Each row is followed by its class.
[-345  -40   47 -362  -16  359  128  -35   83  -30    9   91  312  375
  212 -147   45  229  207  210 -178 -205  415  316 -339  179   12  135
  194  -29  158  579 -313  -97  353  480  344] => k_467
[ 181 -548  142 -515  349 -498  -23  234  118 -376  158   91 -220  -10
   13 -239  316  205  134  627 -368 -388  189 -467  -78 -171  213  -84
 -192 -187  283  296  216  237  -39   93 -150] => k_868
[  -1  158 -100 -233  150  232 -404  148  -66  409  169  189  152  310
  160   56  242  -11  438 -321 -159  -69  525  476  -84 -115   18  225
   84 -163  159  549 -422  462   61  486  260] => k_467
[  -8 -270 -112 -177  -43   75  242  295  281  -20 -322   19  -43   58
 -159   25 -204  124 -193  140  223   62 -174 -140  252   45 -105 -749
 -433  189 -278  -33 -348 -192 -343 -215 -295] => k_734
[-294 -147  253 -280 -229  -37  232 -214  261 -387 -303 -257  170  142
  -36 -212  -70    6  -93  607  -92  -45  -27  -28  -75  224 -222   53
 -209 -195  323  335  -38  -67   59  300  193] => k_571
[  71 -282 -114 -234  259    4  -58  -20  -84  -39  276  153    7  174
 -188 -154  -56  138  451   -6 -363 -270  195 -176  -20  -27  -19 -245
 -213  103 -122  594 -399   46  -98 -242    7] => k_868
[ -31 -244  220 -130  307 -178   53 -337  120  -42  286  289   78  124
  -17  180 -306  257 -254  227 -218 -123  129  -18 -298  117 -293 -140
  100   70 -226  256   -4 -301  -26 -174  114] => k_746
[  69   10   64 -155  302 -420 -163 -127  179 -217  466  555  -80    2
   82  257   26  175 -241  271 -288 -205   77    4 -250 -103 -336  -42
  179   -2 -335  209 -105 -227 -151 -165  -42] => k_571
[-218  132  -55 -525   44   47  123  182  -24 -246   -2 -112  157   67
   66   43  200  -27  -25  345   21   55  148 -107  127 -203  186 -188
  124  -50   42  534 -343  230 -108  238 -123] => k_374
[ -23  428  308  -50  -59 -605  -35  138   80  -44  196  -52 -247  183
  -18  152  -54  292  -32   53  136  -26 -140  127  145 -204 -253  253
  224   70 -378   99 -105 -120 -161    8 -186] => k_734
[  71  -66 -139 -147  136 -306 -157  100  -41 -316  166 -370   81  351
 -237  -67  203  -39  413   -4 -232 -134   27 -356   12 -165  205  191
  -48 -201  389  213  534  413   53 -273  327] => k_539
[-316  153  185 -329  -52   29 -153  149  -57  169  114  122   51   16
   98   20   -8  145  132  -33   58  -84  263  114 -270  -56   81 -537
  -31   39  -13  164 -309 -317  305   19  -28] => k_571
[-112  159  223  392 -521  414  109  103  318  360 -536  -96  -15  -34
 -125    5 -204  193 -615 -164  168  479 -269  353  237 -103  122  -50
  149  333 -169 -746  -53 -533   39  143 -301] => k_467
[-181  195  299 -360   61 -143  374   66  223 -151   34  -34  196    0
   47   94  169 -228 -103  -34   68  217 -226  551   34  282 -145  190
  416 -166  440  -85 -362  -88  243  125 -241] => k_734
[-160  220   49   60   57  -55   49  -89   13  -96  105  276   22   13
 -286  273 -187 -147 -354   49 -165  139 -164  220  120  -59 -190 -107
  221  198 -275 -214 -267  -38  -95 -447  -67] => k_820
[ 153 -328   74  141   21  -27  -75 -237  395  -29  244  354   93  412
 -175  150  -46  403 -354  348 -386 -172  413 -169   57 -241 -161  -35
  243   50  -29  497  143 -122 -162  257  379] => k_374
[-103 -131 -164   83  407  237  137  242  -21  235  214  123  136  126
  -82  -40  166  -78  158 -255  -93   36  -11  -88 -243  162  382 -301
  -18  -98  144   36  115  146  371 -258  306] => k_754
[-151   87 -199 -274  -27  -48  -12  378    6 -343 -138 -241  154  108
  100  245  141 -122  173 -225  266  -20 -408  -68 -133 -171    2   53
 -221  227   46  -92  -31  199 -165  -81 -545] => k_539
[  46  209  170 -491   33 -247 -232   77   37   15  280  -68   47  104
  144 -229  -54  272 -248   66   68 -287  446   59   97 -197 -129 -167
   13  148  181   88 -343  209 -145  562 -400] => k_584
[ -96  154   90 -101 -233  328  151   -3 -106  309 -160  -59  247  243
  -26  177  174  -51  223 -512   27  155  248  805  142  -22   34  449
  343  107  241  186 -315  197  170  331  -66] => k_754
[-139   10  -69  -75   70   17 -185 -201 -196 -232  224   90  205  531
  -45  119   33  211  188   16 -104 -577  491   -4 -242 -270 -127  -93
 -105   14  -32  702   20  142 -156 -189  531] => k_539
[ 335 -335  181 -381  401 -334   50  -42  119 -485  160  -61   87   37
 -223 -372  159  305  209  281 -147 -334  128 -658  -90 -171   22   80
  100   33  414  274   56  139 -358 -188 -273] => k_868
[ -47   86  165   94  -11  329  184  386  200 -221 -349   50  218   97
   -9  131   90   73 -316  -15   45  141  341 -239  -99   82  128 -303
  -66 -138  -62  287 -176   42 -251  262  248] => k_734
[ -49 -235 -241  -58  139  313  -53  117 -118   -5  192 -111   68   85
   54 -223   -2   24  235 -164 -311   95  259   62 -259   42  228 -137
 -138   38  209   54  -33  309  265   57  107] => k_571
[ 102 -221 -115 -249   36  184  351  406   15 -287 -138  -34  263 -249
 -346  -20   10  -51  112   62   88  269  -53 -266  149  -69  102 -899
 -126  130 -164  -94  -10 -121 -310 -256 -472] => k_374
[  14   20   65  -47  164  110 -279    2   43  139  -26  -88  193  467
 -144  158  -32  210  -96  -30 -228   76  373 -413 -133  -45  119 -105
    9  -41 -157  764 -183 -101   60  268  540] => k_584
[ 206   60   71  149  285  401   32  298  103  -32 -162  183  305  207
   98  300  -22  133 -184 -343   31   21  531   48 -158  216   78  -35
  -42 -192   -8  482 -415 -118 -366 -109  281] => k_571
[  47  405  -82 -149   71 -429   25  255   35 -243  183 -294  -50   60
 -234 -132  169  286 -126  -19  292  -81  152 -414  342 -247  234 -236
   42  164   76  -55  -74   66 -293    8 -373] => k_426
[ -58  177   84 -258  330  -64  115  474   71 -300  175  252  157   81
 -125  177  127   17 -104 -101   16  -97  389   -4   29  197  117 -371
   10   -9   34  219 -414 -192  -59   38 -195] => k_426
[ -34   40  -91 -393 -322 -343 -177 -206  173   25  266  184  288  246
  159  -46    6  181 -107  365  -27 -486  201 -362  -36  -58 -238 -165
  215  -53  314   29  312 -217  180  584  246] => k_868
[-152  247  254 -236   14 -392 -116  203    6   92  134  112  -31   42
  317  361   57   84  -67   22   86  -94   63  -15 -230  -67  -81  374
  -58  -36   10  368 -286 -307  -29   27   10] => k_754
[  33  275  296 -207   87 -167 -193 -362  227  -21  315  337    9  183
   68  103  -72  240 -125  326  -11 -293  317   85  -68 -157 -365 -272
  276  -65 -285  355  -41 -567 -147  392   95] => k_868
[-261  118 -128  240 -227  810  194  -29   -9  113 -228  260  365  126
 -302  556 -112 -114  171 -538  -51  327  338  649 -199   70 -132  104
 -101  508 -549  438 -370 -446  -18   59 -129] => k_746
[-147   91  270 -576  151 -250  -42 -510 -106  -15  350    6  -82  254
 -291 -137 -300  257  338  468  -84 -443  338  -65   21 -310 -278 -162
   -3  364 -163  589 -160 -168  -98  108 -222] => k_734
[  -2 -387 -338  -51   73  109 -309  -69 -132  274   55   90 -111  183
  -88  -86   42  -20  139  -42 -273   71  -45   68  144 -218   90  442
   44  110  -67  275  -70  829   82 -176  148] => k_374
[ -46  119  -62 -376  173   33 -101 -151 -157 -149  227   41  377  245
  -68 -138    2  114  206   -8 -191 -466  243  -79 -112  -53  162 -287
  122   47  293  106  337 -229  131  -38   11] => k_467
[ 145   65 -300  -99  507  -48 -127   84 -143 -296  158 -275   51  590
   -8  -58  155  208  294 -157  -67 -350  380 -193 -245  -91  185 -126
    1 -278   -3  785  216  439 -245 -325  538] => k_539
[-136  -82  289 -146  209 -205  159 -104  100   14 -209  289 -128   40
 -105  206 -153  -91 -427  290  -93 -120 -422  228   64   50 -328 -485
   54  -99 -515  -71 -300   72 -196 -370   39] => k_584
[-227 -283 -295  143 -179   25 -226 -141  -92   81  308   65 -138  180
 -140  114  -59   -2   94   46 -195  192 -112  215   56 -399 -175 -102
 -263  386 -215   35  137   63  211 -110  143] => k_426
[-159  328  427 -555  183  -63  -43  334  317 -512   13  108  136  393
  102  113   70  383   69  116  278  -40  269 -234  -53 -134   17 -218
  168  -89  199  584 -313 -481 -261  -97 -234] => k_539
[ -11  -30  455 -473  233  197   64  446   17 -318 -673 -155  168   61
 -217  244 -195  183  -18  -13  202  556  113  -79   55  -57  187  145
  163  129  -22  439 -179 -383 -422 -693 -331] => k_426
[ -35  529  108  -54 -503  278  -86   28  135  509 -206   30  246  -41
  125 -121   79  -45 -233 -596  256  100  229  547  476  225   89  234
  443   -1  131 -409   20   55  213  745 -155] => k_820
[-125   13   34 -142  127  546  207   95 -141  194  -46  290  175  169
 -181  399  -11 -409  104 -419  -17  266  295  619 -118   95 -174   22
  -13  122 -291  521 -310 -200    9 -123  133] => k_374
[ -55  491  440 -102 -102 -102  -81 -173  228 -177  296  110  188  276
  -91  303 -298  266 -150   40  -18 -106  144  -79   73 -166 -437   23
  110  354 -516  275 -191 -550 -206  288 -163] => k_539
[-473  428  353   79 -394  110 -229  177 -251  600  -10 -122 -155  103
   33  125  -38  112 -139 -408  185  236  295  482   10 -302  158 -223
    1  330  -50 -253 -335   88  522  320   64] => k_754
[-184  -95  255 -354  -11   63  174  133    9  -52 -105  -74  -10   32
  -65  -56 -108  395   35  239 -136  311  163  480   27 -148   43 -562
  130  164 -235  154 -347 -254  109 -289 -194] => k_868
[   1 -159  214 -158  529 -356  229    7   79 -420  -18  159   96  249
  251  207  257  346 -259  241   -7 -165  -36 -145 -462   65  123 -109
  481 -496  224  265  200  289 -115 -486  303] => k_539
[  25  -78 -236 -100  195 -613 -112   59  -42 -127  189  -77 -230   25
 -156  -41  215   -5  293  230 -312 -165 -294 -111  -64  -30    1 -309
   50 -343 -265  276 -196  377   31 -421  221] => k_754
[-107  117  201 -297  -18  -55  259  -65  322 -291   77  222  118   50
   99  298 -102  179  -36  207   76  -37  291   64  -58  305 -174  -43
    7  -21 -303  440 -108 -763    9  147  -93] => k_734
[-205 -329 -153 -296  156  337  353  -83  -39   95  187  413   64   98
 -223 -362  145 -124  108   57 -311  -25  163  681  296  123   96 -259
  458    6  409 -145 -399  492  262  154  -94] => k_426
[-233  185  137  -33  162  399   54   13    4   84 -385 -277  -73  321
 -230   47   14   -8   99 -247   77  216  140    4 -289 -177  182   -7
 -138  177  -73  371 -105  -68 -197  117   56] => k_734
[-520  -96   -5 -161  -33  161  157 -546  141  -69  155   41 -131  404
  -69   60   62   99 -330  279 -157  -33  361  522 -234 -233 -148   -1
  261  171  -73  151 -114  265  237  319  409] => k_746
[-259  344  195 -107   11  136   59   34   98 -243 -224 -235  313  307
  -46  321   93  -31 -419 -103   69   55 -166  266  270 -172   42  196
  399  188  -22  248 -387  110 -151  441 -200] => k_584
[ -60  -78 -127 -158  471  464    8  118  -19   38   37  -49  215  525
 -183 -220  225  283  107 -255  -45    2  630   17 -326 -115  418   84
  104   28  373  395 -234  292  -93  117  191] => k_868
[-159  164 -279  439 -246  532   -8   13   77  289 -131 -459   86  158
   36 -198 -109  152 -168 -403    3  205  120   18   34  -66  447 -668
   51   99  125 -322  347 -215  273 -154  608] => k_820
[  -7 -144 -123   97   53  170   94  -63  160  -38 -111 -164  104  368
 -294   28   -1 -115  -36   -5 -199  190  -96 -293 -274  -65   31   33
  -83 -101   68  277  241  -93 -112  -21  346] => k_467
[-377  353   89 -377 -137 -196  -68  -71  127 -288  206 -122  191   56
  302  252  -94  197   -2  160  185 -137 -229  168  195 -258 -148 -248
  287  160 -155  360 -336 -255  -62  -36 -274] => k_584
[  98  -98   98  105  367  473  108  254 -221  -35 -172  110  339  439
 -317  331  -41   56  219 -331 -352   88  468  218  132   80  151 -214
   -5   35 -221  726 -216  221 -105 -169  400] => k_868
[  -9   25  110 -157  136  -76   72   23  398 -188  160  181 -186  100
  -64  122  162  -16 -100   21 -314  175   89  181  -10   13 -230 -195
   -3    0 -255  290 -443  -20  -40  202  -37] => k_754
[ 152  356   84 -101   82 -315 -193  320  128   12  363  121  188 -143
  158  281  189  -55   23 -324   78  136   26  243  -15  110  -40  -23
  253 -141  113  -22  -13 -429  208   24 -230] => k_868
[-136   -2  272 -431 -116  -66 -156 -255  238 -206  422  -87  335  451
  136  -67  -44  219 -113  267 -291 -449  507  -85 -100 -191 -113 -515
  234 -119  407  673   70 -287  228  417  461] => k_820
[ 139    1   68 -148  -80  106  232   46  197 -411   65  -14  215  -50
  -39  -72   56   48  139   25    5  100  -76  282   48  -45 -209  -76
   77   99   82   48  -42  -68 -145  121 -589] => k_734
[  26 -290 -365 -216  252  249 -154  -13   39  210  158  232  162  203
  -18 -260  127   46   99 -271 -324 -206   47  155   17   48  146 -325
  281   30  215  -48 -276  747  201  160  -60] => k_584
[-180   82 -141  -56 -107 -268 -314  212 -351  -80  267   -2   93 -238
  162  192   76 -189  323 -252  -77   -3 -213  466  191   29   89 -299
  -67 -123    0 -191   23  241  453 -464 -112] => k_868
[ -13 -130   60 -194  233 -213   26    3  284 -345  176  407    8   75
 -167  309  -64   56 -136  434  -64 -250  145 -104   64  -75 -371 -379
 -172  100 -327  437 -154 -318 -425   74 -149] => k_374
[ -43   21 -133   40 -105  198 -109   29  265 -101   25   49  296  452
  280   50  155  -40 -137  -84 -240 -146  -11  463  184  190 -220  -25
  190 -294   69  173  -69  481  185  698  465] => k_746
[-112 -117   10 -136 -291  135  239  513  388  298 -172 -135   33  -88
  -73  108  228 -152 -104 -164   52  529 -233  537  279   34   40 -308
  148  100   71 -310 -508 -151  352  133 -156] => k_374
[-256  383  -55  449   -6  503  273  -63  366 -522 -229  187  479  204
  -29  433  187   46 -235 -132   -1  -85  200  305 -138   36   -2 -299
  297 -144 -127  101   63  -35 -352   17  379] => k_868
[  67  245  259   56 -277  307  433 -340  338  -26 -313  -71  231  245
  -28  256  -39   38 -474  -70   25  -84   60  609  320  -64 -263  104
  300  115 -208 -113 -179 -300 -478  542 -107] => k_820
[  77  316 -238  -94   30 -181 -231  199  -76 -457  343  214  227   12
   22    5  321  105  433 -190 -110 -247  280 -170  -57  -27  192  -90
  243  -98  341   77  404 -426   75 -147  -11] => k_539
[ -49 -245   91  -44  103    1 -145   37    3  318 -140  -52  -77  181
 -302    0  166 -130  112  -38 -241  172   51  312   25  -52  -86  394
  -57    9 -127  153 -296  516   80  199  287] => k_374
[ -42   96   -7   11  155   -3  -26  621   48  -89  -96 -256  -94  -84
   38  107    9   92 -121 -268  293  315   59 -138 -175   17  331 -547
 -167   -4  -28 -299   61  -29   35 -225 -256] => k_374
[ -66  -67 -183   94  329  270  -15  -81   95 -425   72 -369  165  485
  -58   28  163  166  -98  142 -328   42  306  -81 -245 -407  223   30
  174  -62  132  659  126  510 -253  -27  540] => k_868
[  80 -430 -107 -574  232 -293   -2  174  359 -612  465   43   48  316
 -105  -68  283   -5  140  408 -394  -65 -169 -180    1 -316 -202   -8
  114   97  217  146  -89  279   33   25 -148] => k_820
[ -80  186 -144  352 -259  195 -409  121 -175  564 -204 -317  140  145
  263   41   39   35 -167 -363 -140  165 -355  834  307 -241  157   29
  175   15  -35 -386  -11  127  279 -167  482] => k_426
[  68  -74 -265  161  191  339 -132  474 -157  167 -134 -114   75  -40
   57  175    4 -265  -40 -480  -22  397 -487  250   30  -47  148 -266
 -149  156 -155 -263 -233  100  115 -700  -19] => k_374
[  -4 -146 -141  173  283   36  351  297   36 -445  -36 -325   39  -32
  -65  -17  121  -88  245    6 -205  266 -312 -250 -192  290  324 -165
   12 -254  -12  237  172  258  168 -291   54] => k_426
